Below is a small trained network, with its code and all its weights. Each question gives an input and a class and asks what happens when units are switched off, that is, made to give their printed mean instead of their output.

import numpy as np


def w(rows, s, z=0):
    codes = np.array(rows[::2]) - 128.0
    scale = np.full(codes.shape[1], s)
    scale[-1] = z or s
    return codes * scale


def norm(h):
    return h / np.sqrt((h * h).mean(-1, keepdims=True) + 1e-5)


def f(y):
    return y / 2 * (1 + np.tanh(0.7978845608 * (y + 0.044715 * y**3)))


def log_softmax(a):
    a = a - a.max(-1, keepdims=True)
    return a - np.log(np.exp(a).sum(-1, keepdims=True))


def net(x, mask):
    res = np.array(x, float).reshape(1, 6) / 4 @ E
    u = 0
    for l in range(3):
        y = f(norm(res) @ A[l][:, :-1].T + A[l][:, -1])
        res = res + np.where(mask[u : u + 9], y, B[l][:, -1]) @ B[l][:, :-1]
        u += 9
    return log_softmax(norm(res)[-1] @ U[:, :-1].T + U[:, -1])


A, B = {}, {}
E = w([
[252,190,134,163,140,125,71],'x0',
[130,158,126,156,150,94,134],'x1',
[98,156,120,59,157,86,26],'x2',
[129,150,126,150,146,102,131],'x3',
[112,239,50,164,38,132,124],'x4',
[122,98,242,139,33,129,83],'x5',
],0.0041)
A[0] = w([
[167,183,173,113,149,202,61,159],'0.n0',
[112,186,176,112,121,91,131,72],'0.n1',
[58,149,196,105,90,123,159,108],'0.n2',
[252,194,179,128,124,194,58,118],'0.n3',
[118,109,116,107,109,101,167,16],'0.n4',
[10,134,104,110,121,67,204,191],'0.n5',
[31,113,132,167,150,98,139,66],'0.n6',
[102,157,140,133,144,174,93,4],'0.n7',
[100,147,75,12,114,48,21,112],'0.n8',
],0.0049,0.003)
B[0] = w([
[73,114,94,119,144,38,138,179],'0.n0',
[63,112,170,153,75,172,137,112],'0.n1',
[77,84,68,216,67,3,52,165],'0.n2',
[119,75,43,136,45,36,117,221],'0.n3',
[179,163,73,134,57,133,120,93],'0.n4',
[153,59,69,95,102,152,92,254],'0.n5',
[142,118,117,49,15,62,149,136],'0.n6',
[152,219,42,208,14,138,161,84],'0.n7',
[92,153,207,73,154,100,224,229],'0.n8',
],0.0049,0.0028)
A[1] = w([
[71,124,130,145,139,89,160,139],'1.n0',
[128,77,106,71,35,139,90,250],'1.n1',
[81,219,94,156,69,195,122,89],'1.n2',
[117,35,147,125,161,165,149,196],'1.n3',
[52,218,150,139,83,117,90,136],'1.n4',
[34,212,71,137,44,169,153,110],'1.n5',
[208,25,111,196,40,137,200,175],'1.n6',
[156,124,134,182,110,179,232,63],'1.n7',
[174,255,89,85,43,172,111,133],'1.n8',
],0.0059,0.0015)
B[1] = w([
[108,134,96,162,133,174,150,157],'1.n0',
[106,171,111,183,193,76,125,235],'1.n1',
[184,88,208,142,242,50,115,153],'1.n2',
[146,138,128,196,152,42,172,221],'1.n3',
[143,109,175,88,132,136,111,166],'1.n4',
[144,30,180,142,179,95,191,192],'1.n5',
[109,205,138,127,112,126,172,253],'1.n6',
[89,254,162,64,61,163,149,152],'1.n7',
[155,93,154,129,201,136,124,171],'1.n8',
],0.0068,0.004)
A[2] = w([
[66,183,195,135,115,97,98,250],'2.n0',
[117,57,163,98,181,115,160,169],'2.n1',
[123,157,136,27,144,95,79,99],'2.n2',
[254,174,131,90,113,98,131,203],'2.n3',
[135,132,19,79,200,184,165,142],'2.n4',
[194,154,74,96,80,94,93,172],'2.n5',
[96,111,128,65,153,110,102,158],'2.n6',
[96,106,178,182,47,71,151,218],'2.n7',
[50,92,117,118,152,129,142,20],'2.n8',
],0.0084,0.0021)
B[2] = w([
[145,176,102,77,159,237,151,216],'2.n0',
[245,159,144,157,118,104,116,239],'2.n1',
[81,162,146,185,104,158,239,165],'2.n2',
[58,66,130,138,83,101,174,176],'2.n3',
[101,125,161,63,105,193,3,221],'2.n4',
[77,73,85,173,126,135,138,138],'2.n5',
[164,169,99,166,53,185,189,182],'2.n6',
[148,109,100,79,142,155,56,254],'2.n7',
[53,124,133,209,108,83,168,169],'2.n8',
],0.0065,0.0063)
U = w([
[242,109,186,159,185,91,158,112],'0',
[104,233,148,105,92,199,247,81],'1',
[127,125,128,72,122,213,16,251],'2',
[67,41,39,180,73,65,149,33],'3',
],0.012,0.0027)

Each question gives the input, the list of numbers given to net, and the class t.
The units are the neurons (one row each of A and B). Each row of codes is followed by its name. A weight is (code - 128) times the scale printed after its matrix; where a second scale follows, it is the last column's (A, B and U).
mask holds one flag per neuron, layer by layer. A switched-off neuron (its flag False) gives its mean, the last column of its row in B, instead of its output. The means were averaged over made-up inputs and are rounded, as every weight is.
A unit's drop is (log p(t) with every unit on - log p(t) with that unit switched off) / (log p(t) with every unit on - log p(t) with every unit switched off).
The circuit of an input: a set's keep is (log p(t) with only the set's units on - log p(t) with every unit switched off) / (log p(t) with every unit on - log p(t) with every unit switched off). Starting from the 12 units with the biggest drops (on a tie, the unit counted first), units are removed one at a time, each time the one whose removal leaves the highest keep (on an exact tie, the one counted first), for as long as the keep stays at least 0.8.
units of the circuit, in order: the units of the circuit, biggest drop first
unit that matters most: the unit with the biggest drop
top k neurons: the k neurons with the biggest drops, biggest first
k most important neurons of layer l: the k neurons of layer l with the biggest drops, biggest first
input [-5,-5,-3,5,-6,8], class 2: units of the circuit, in order => (2.n7)
input [-6,-3,8,4,-5,-7], class 1: units of the circuit, in order => (2.n2 2.n6)
input [7,-1,8,5,6,3], class 1: units of the circuit, in order => (0.n8 2.n2)
input [7,-8,-6,6,4,-1], class 3: top 3 neurons => (0.n3 2.n3 0.n8)
input [2,-5,-2,0,5,5], class 0: top 2 neurons => (1.n5 1.n2)
input [3,6,-1,-1,6,-8], class 2: units of the circuit, in order => (2.n4 1.n3)
input [2,-1,-6,-3,-6,7], class 2: units of the circuit, in order => (2.n7 1.n5)
input [4,-3,4,1,7,7], class 0: units of the circuit, in order => (1.n2 2.n4)
input [0,-5,-1,5,1,2], class 2: top 2 neurons => (0.n2 2.n7)
input [-8,1,-8,-5,8,6], class 0: units of the circuit, in order => (1.n5 1.n2)
input [7,0,2,-5,-1,5], class 3: units of the circuit, in order => (0.n3 2.n5)
input [1,7,2,4,-5,7], class 2: 2 most important neurons of layer 1 => (1.n5 1.n2)
input [-2,-2,4,2,3,-1], class 1: 2 most important neurons of layer 2 => (2.n6 2.n2)
input [7,4,7,-7,2,-5], class 1: top 4 neurons => (2.n2 0.n8 1.n3 0.n5)
input [7,1,-5,-4,3,6], class 3: 2 most important neurons of layer 0 => (0.n3 0.n8)
input [8,-6,-6,6,-6,8], class 2: top 4 neurons => (2.n7 1.n5 2.n1 1.n2)
input [-7,3,7,-3,2,6], class 1: 4 most important neurons of layer 2 => (2.n0 2.n4 2.n6 2.n2)
input [7,0,-7,-4,-3,1], class 1: top 2 neurons => (1.n6 1.n7)
input [-5,-4,-4,-4,2,0], class 3: 2 most important neurons of layer 0 => (0.n5 0.n2)
input [-8,-5,-5,-8,3,6], class 3: units of the circuit, in order => (0.n2)
input [3,3,2,-1,2,1], class 3: 2 most important neurons of layer 1 => (1.n7 1.n6)
input [-3,2,-6,0,8,5], class 0: unit that matters most => 1.n5
input [-7,5,-5,-3,-6,7], class 2: 3 most important neurons of layer 0 => (0.n3 0.n0 0.n8)
input [5,-8,6,-6,7,-3], class 0: top 2 neurons => (1.n8 1.n5)
input [0,-2,8,5,1,-5], class 1: top 2 neurons => (2.n2 0.n8)
input [-5,6,2,8,-1,-5], class 2: top 2 neurons => (2.n4 0.n3)
input [-4,7,-7,2,7,8], class 2: 2 most important neurons of layer 1 => (1.n3 1.n7)
